Each row is followed by its class number.
[-18  43  16  -8 -34  23 -27 -19   5 -42 -47  51  69  16  -5 -32 -65  -4
  14   3  -3 -42   1  28  17 -45 -33  18 -10 -10  22  32 -25  44 -34] => 3
[-13  51  19 -41 -11  20 -29 -11  -9 -44 -51  75  76  25   9 -24 -58 -15
 -13 -11   0 -36  29  23  41 -48 -47   8 -36  18   3  44 -48  28 -36] => 1
[-14  45  13 -33 -16  17 -28 -15   3 -34 -44  73  74  15   7 -18 -57 -24
  -7  -1  -3 -32  25  26  40 -54 -58   9 -25  21   0  41 -33  30 -31] => 1
[-15  39  32 -20 -33   8 -30  -7  12 -30 -26  59  65  10   0 -14 -64 -25
   5  -4   0 -19  11  29  24 -62 -64  19 -20  -1  20  34 -48  27 -35] => 4
[-14  50  18 -42 -14  21 -31 -20  -2 -44 -44  75  78  25  10 -24 -55 -19
  -6  -6  -2 -38  31  25  40 -50 -48  16 -31  14   8  45 -41  28 -34] => 1
[-10  -6   2 -17 -55  29   3 -21 -90  -5 -13  29  25  10  21  99 -80  -1
 -48  50  -8  27  -9  59  32 -43  22  18   7  11  17 -13  -5   4   0] => 8
[ -8  42  15 -16 -43  38 -26 -17   0 -25 -59  65  63   7   1  -3 -76   4
  16   3   5 -29   4  33  10 -52 -68   0 -25 -28  15  34 -37  37 -27] => 2
[  0   8 -16 -29 -50  32  10  -5 -36 -20 -28  35  17   6  33  93 -73  14
 -72  25  -9  -8  -2  47  34 -43  -2   1   9  35  25   2   0  -1  -1] => 9
[ -6  50  14 -54 -25  41 -27 -20  17 -58 -36  73  70  21  -7 -22 -53 -18
  -9  -3  -6 -46  23  19  19 -55 -49  -7 -19   8  16  38 -62  38 -35] => 6
[-24 -31   7  -3 -49  19  13 -17 -57 -20 -55  34  37  13  44  95 -50   5
 -33  55  21  14  11  52  39 -46  37   0   7  20  48  21  11   7  -1] => 3
[  8  -2   7 -21 -50  30  20   4 -59 -16 -36  33  10  12   1  90 -87  -1
 -75  45  14  20   3  36  28 -69  16  -7  -7  28   4   4   0   5   9] => 7
[-25  55   6  -2 -35  22 -24 -27 -12 -30 -42  58  70   5  -8 -45 -71  -1
   3   6 -16 -49  -2  33  30 -40 -46   8 -19  -8   1  36 -22  40 -30] => 1
[  7   9 -19 -31 -57  43  20  -6 -21 -20 -25  45  29  13   4  93 -85   4
 -71  31 -11 -11  -3  43  31 -57 -14 -26   3  49  16   6 -20   5  10] => 6
[-33  38  56 -22 -24  38 -24 -23 -34 -46 -10  45  56  13  -1 -33 -71  -5
  -4 -10 -12 -26  33  23   3 -44 -40  26 -34 -19  21  28 -53  12 -36] => 4
[-25  49  35 -54 -24  62 -17 -22 -17 -62 -20  65  58  16  -9 -33 -65 -17
  -5   5  -5 -42  30  14  15 -42 -39 -12 -22   2  16  31 -63  33 -22] => 6
[-13  59   1 -14 -35  31 -20 -20   6 -34 -46  44  71  21 -13 -37 -55   0
  10  -5 -17 -37   3  27  12 -38 -52   6  -6  -5  10  29 -25  45 -38] => 5
[ -5  -6 -12 -14 -40  32  14 -16 -55 -16 -54  18  42  11  27  76 -73   4
 -29  38  11  13  16  55  33 -52   8   5  11  15  31  12  22  11   6] => 5
[-15 -22  14   0 -56   8  11 -27 -50 -10 -34  20  31  -2  37  79 -70   1
 -28  54  13  17   2  59  32 -59   4  12   0  12  42  15   9  -8   8] => 4
[  4 -14  -2 -12 -46  32  30   7 -54 -17 -30  30  15  12  -7 102 -69   9
 -88  32  -6  14  14  33  18 -63  19 -17 -16  35  -5   5   5   0   6] => 7
[ -4   1  -8 -18 -46  31  19   3 -62 -15 -24  35   8  23  -5 112 -67  12
 -68  46   5  16  -4  31  33 -59  34 -25 -11  24   0   0 -13  17   9] => 8
[-17  -4   3 -30 -33  24  18 -10 -59 -14 -46  28  10  16  -8 104 -75  14
 -79  39 -11  25   7  37  21 -46  13  -4 -19  20  15  -7 -12 -12   1] => 0
[-15 -13  -8 -22 -35  23  13 -11 -76 -18 -31  20  30  -1  13  89 -75   2
 -68  38 -19  28   8  54  24 -38  15  14   3  13  12 -16  -3 -10   0] => 0
[-14  -9  -3 -30 -40  25   7 -19 -52 -20 -58  23  28  -9  38  93 -66   8
 -42  52  16  10   9  51  37 -53  13  10  12  16  31  15  15   6   2] => 9
[-15  51  50 -34 -31  56 -23 -22 -26 -56 -17  72  51  21  -6 -36 -74 -20
 -16   1  -9 -36  37  15  -2 -31 -47  18 -30  -9  16  27 -35  28 -30] => 7
[-15  42  37 -25 -33  14 -32 -20  13 -42 -34  59  67  17   9 -25 -59 -18
  19  -5   5 -28  14  26  24 -60 -58  21 -22  -8  27  40 -48  28 -37] => 4
[-12  63  18  -8 -46  23 -27 -24  -7 -34 -55  48  67   3  -6 -30 -71   5
  13   7 -10 -27   2  23  14 -50 -54   9 -31 -27  22  16 -39  43 -33] => 2
[-33  39  53 -24 -19  43 -24 -17 -21 -44  -6  53  53  12  -4 -32 -70 -12
  -9  -8 -16 -27  31  26   0 -41 -46  23 -32 -18  18  33 -45  12 -35] => 4
[-36  38  32 -33  -4  47 -20 -25 -30 -50 -29  68  74  19   8 -28 -51 -14
  -1 -13 -11 -40  48  23  30 -33 -38  10 -37   9   0  44 -32  21 -29] => 1
[-11  46  31 -15 -33  11 -27 -14  20 -34 -33  55  63  16  -2 -16 -63 -17
  12 -10   0 -29  16  29  22 -60 -63  14 -23  -4  19  45 -42  28 -38] => 4
[-21 -10  -5  -6 -35  29   6 -19 -89  -7 -22  32  36  -7  37  75 -82   5
 -70  47  -3  12   8  60  43 -54  14  14   0  35   5  -1  10 -11   3] => 1
[ -7  -9 -10 -25 -43  28  -6 -23 -66  -9 -47   6  22 -15  31  82 -80  20
 -70  47  -2  11  -9  56   9 -33   5  21  11  20  16  -7  14  -3  -7] => 9
[-24  55  45 -32 -24  54 -25 -18 -29 -50 -39  59  63  11   5 -25 -68  -2
   0   4  -5 -23  38  20   3 -39 -47   5 -38 -23  19  26 -48  27 -34] => 2
[-15 -18  -2 -20 -52  30  14 -27 -51 -27 -44  39  38  -2  31  81 -58  -2
 -32  57  14   2  11  51  43 -63  14 -19   7  21  40  19 -10  12   7] => 6
[-33  44  50 -21 -26  43 -19 -21 -20 -47  -8  48  60   9  -6 -38 -73 -10
   4  -3 -18 -29  27  29   5 -42 -44  24 -23 -22  18  35 -41  18 -31] => 4
[ 16  20 -10 -22 -51  29  12  17 -38 -15 -33  37  19  14  22  94 -89   0
 -66  35   5  18   4  43  37 -59  -7 -20  -9  31  18  -2  -9   4   8] => 2
[-12   1   6 -18 -51  43   7 -14 -91 -21  -1  40  20  12  36  84 -77  -2
 -48  49  -1  20  -7  53  39 -46  29   9  12  12  19 -14 -11   8   3] => 8
[-19  -6   2 -16 -45  18  16 -24 -61 -24 -60  33  30   3  26  95 -74  -1
 -39  49   5  24  15  47  38 -32   9   5  -1  10  43   2   8   5   6] => 0
[-15  48  51 -43 -32  55 -25 -21 -31 -58 -32  58  72  19   1 -26 -74 -16
  -7  -3 -11 -28  42  13   4 -38 -43  27 -26  -3  12  23 -39  33 -37] => 7
[-12  26   2 -25 -37  44 -14 -30  20 -33 -45  67  70   0 -24  -7 -70  -8
  15   6  -7 -55   9  33   9 -56 -77 -12 -16   3   7  43 -30  37 -10] => 6
[-12  33   6 -26 -44  40 -17 -31   9 -34 -46  69  71   3 -18 -13 -73  -4
  15   7  -4 -54   3  39  15 -53 -65  -6 -10 -10  16  45 -40  37 -20] => 6
[ -8  -7 -10 -21 -27  21  10   2 -55  -7 -37  20  -1  -7  -3  98 -78  13
 -74  39  13   8   5  47  28 -65  14  -5  -9  21   7  12  13  -5   7] => 9
[-24  48   8 -21 -22  25 -30 -27  10 -35 -44  39  65  -6 -13 -21 -51   7
   5   0 -23 -48   7  33  13 -49 -49  23 -10  -9   9  35  -8  33 -42] => 9
[  1 -18   3  -7 -66  30  12 -24 -78 -13 -33  24  37   0  18  83 -79  13
 -67  43  -7  15   1  49  11 -44  10  18   1  23  11 -10   3  -2  -3] => 7
[ -9 -20   0 -39 -43  37  16 -28 -51 -34 -53  25  36   3  38  78 -62  -8
 -29  58  15   9  11  51  40 -49  19 -17   7  24  36  18  -1   8  12] => 6
[ -7   3  -2 -28 -48  26  27  -1 -58 -11 -19  51  10  30 -12 114 -63   5
 -66  43  -2  17  -3  35  39 -58  28 -18 -13  26   4   3 -27   6  12] => 8
[  2  15 -10 -36 -48  24  20  -3 -26 -17 -47  43  20  22  10 108 -85   1
 -74  35 -16  18  -3  40  35 -38 -14  -7  -1  42  23  -6  -7  -5   5] => 0
[ -1 -14  11  -6 -58  31  15 -18 -63 -24 -47  34  30   1  37  84 -79  -4
 -44  53  14  17  19  47  28 -57  10   5   3  15  29  12  19  11   5] => 7
[-13  34  33 -33 -20  17 -33 -14  25 -36 -23  69  60  23   0 -16 -50 -26
  11  -8   5 -28  14  28  23 -65 -65  16 -26   2  16  44 -46  20 -34] => 4
[ -4  40   1  -2 -43  27 -20 -17  21 -18 -68  58  64   0 -18   6 -73   8
  14   7  -1 -35   7  29   2 -55 -82  -7 -34 -15   8  34 -17  42 -16] => 2
[  0   2 -24 -19 -47  28  14   4 -29 -16 -28  33  14   5  26  98 -64  16
 -74  26 -11 -10  -7  46  35 -42  -1 -13   8  42  18   6  13   1   1] => 9
[ -5  -8   0 -39 -51  34  20 -24 -50 -34 -50  32  44   6  32  71 -69  -1
 -33  56   9   2   7  54  42 -53  17 -15   9  25  38  19 -13   7   9] => 6
[ -7  42  15 -51 -29  33 -26 -18  13 -52 -44  69  78  13  -8 -21 -60 -28
  12  -9   1 -41  25  19  29 -59 -60  -3 -20   6  16  38 -63  45 -30] => 6
[-22 -18  -3 -15 -40  38   5 -20 -67 -10 -24  16  20 -18  33  84 -66  25
 -65  46  -8   2  -1  51  18 -53   0  10   6  29  13 -10  14 -12  -1] => 9
[-30  51  33 -28 -28  59 -14 -24 -39 -48 -25  48  61  26   6 -42 -64  -8
   7 -16 -19 -31  35  24   7 -18 -42  14 -17 -15  23  21 -40  27 -33] => 5
[-12  57  50 -36 -33  58 -17 -16 -30 -59 -25  64  54  24  -9 -37 -80 -13
 -12  -9 -12 -34  34  13   4 -32 -38  15 -28 -13  10  28 -41  32 -33] => 7
[-39  30  49 -11 -23  36 -25 -26 -26 -40   2  50  57   9  -3 -30 -60 -15
   3  -4 -19 -29  30  33   4 -41 -38  28 -26 -24  23  33 -36  13 -35] => 4
[-22  46  19 -17 -31  32 -25 -17  15 -41 -46  54  68  22 -11 -29 -60  -5
  14   0  -8 -43   0  24  16 -47 -37  14 -10  -5  15  34 -31  44 -36] => 3
[-15  40  24 -26 -25  29 -26  -1  11 -43 -52  73  64  26   7 -10 -60 -18
   3  -9   9 -30  12  20  26 -43 -46   4 -17  10  22  36 -41  39 -33] => 3
[ 19   4  -5 -25 -63  39  22   5 -34 -22 -21  38  35  22  25  95 -87   1
 -74  32 -18   2   3  45  29 -51  -5  -3   6  53  14   1  13  -1   6] => 7
[ -4  57  24 -14 -52  26 -17 -21   4 -38 -42  53  63  10 -19 -27 -75 -15
   3   4 -17 -30   7  22  12 -54 -53  18 -12  -9   6  26 -25  47 -36] => 7
[-17  48  -4 -18 -32  26 -28 -15  16 -34 -45  47  58  -8  -5 -27 -60   3
   3  -2 -21 -51  -9  31  15 -45 -56  13  -3 -17   9  31 -13  45 -35] => 9
[-16 -27 -12 -10 -36  27  -4 -22 -81 -15 -22  14  17 -22  42  81 -65  11
 -57  41  11   5   7  54  24 -57  11  17   6  15  16 -11  16  -5   3] => 9
[ -8 -13  -6 -10 -34  10  14 -19 -77 -15 -53  23  31  -5  47  67 -80  -7
 -50  56  11  18  13  63  50 -49  20   5  -3  23  21  18  24  -3  12] => 1
[-11  -5  -5 -13 -31  35   3 -20 -76 -21 -33  20  21   0  12  81 -91  17
 -69  33 -11  15   6  54  12 -37   6  17  -5  10  14 -16   5 -12  -2] => 0
[  6  12 -15 -21 -66  35  23   0 -48 -11 -15  45  19  24   6 114 -87   4
 -67  37 -19   7  -8  42  33 -46   5  -9   2  32  12  -7 -11  13  13] => 8
[-13  47  -3  -4 -42  25 -24 -29 -11 -25 -53  29  68  12 -13 -42 -68   3
  10 -10 -22 -35   0  29   1 -34 -53  18 -13 -22  14  16 -24  46 -37] => 5
[ -9  -9  -9 -15 -45  26  16 -17 -50  -9 -50  25  35  17  33  80 -61   1
 -37  43   3  16  10  55  32 -44   3  -2  10  23  36  12  17   3   3] => 5
[ -3  -9 -19 -17 -29  27  22   3 -57  -4 -31  20  12  22  -7  87 -66   6
 -70  26   3  18   9  45  26 -59  20 -13  -8  23   4   5   2  -2   8] => 5
[-15  20  12 -16 -37  26 -28 -15   8 -24 -59  71  68  21  -5   9 -70  -2
   6   4  12 -39   2  33  15 -47 -48  13 -13  -4  23  43 -27  36 -26] => 3
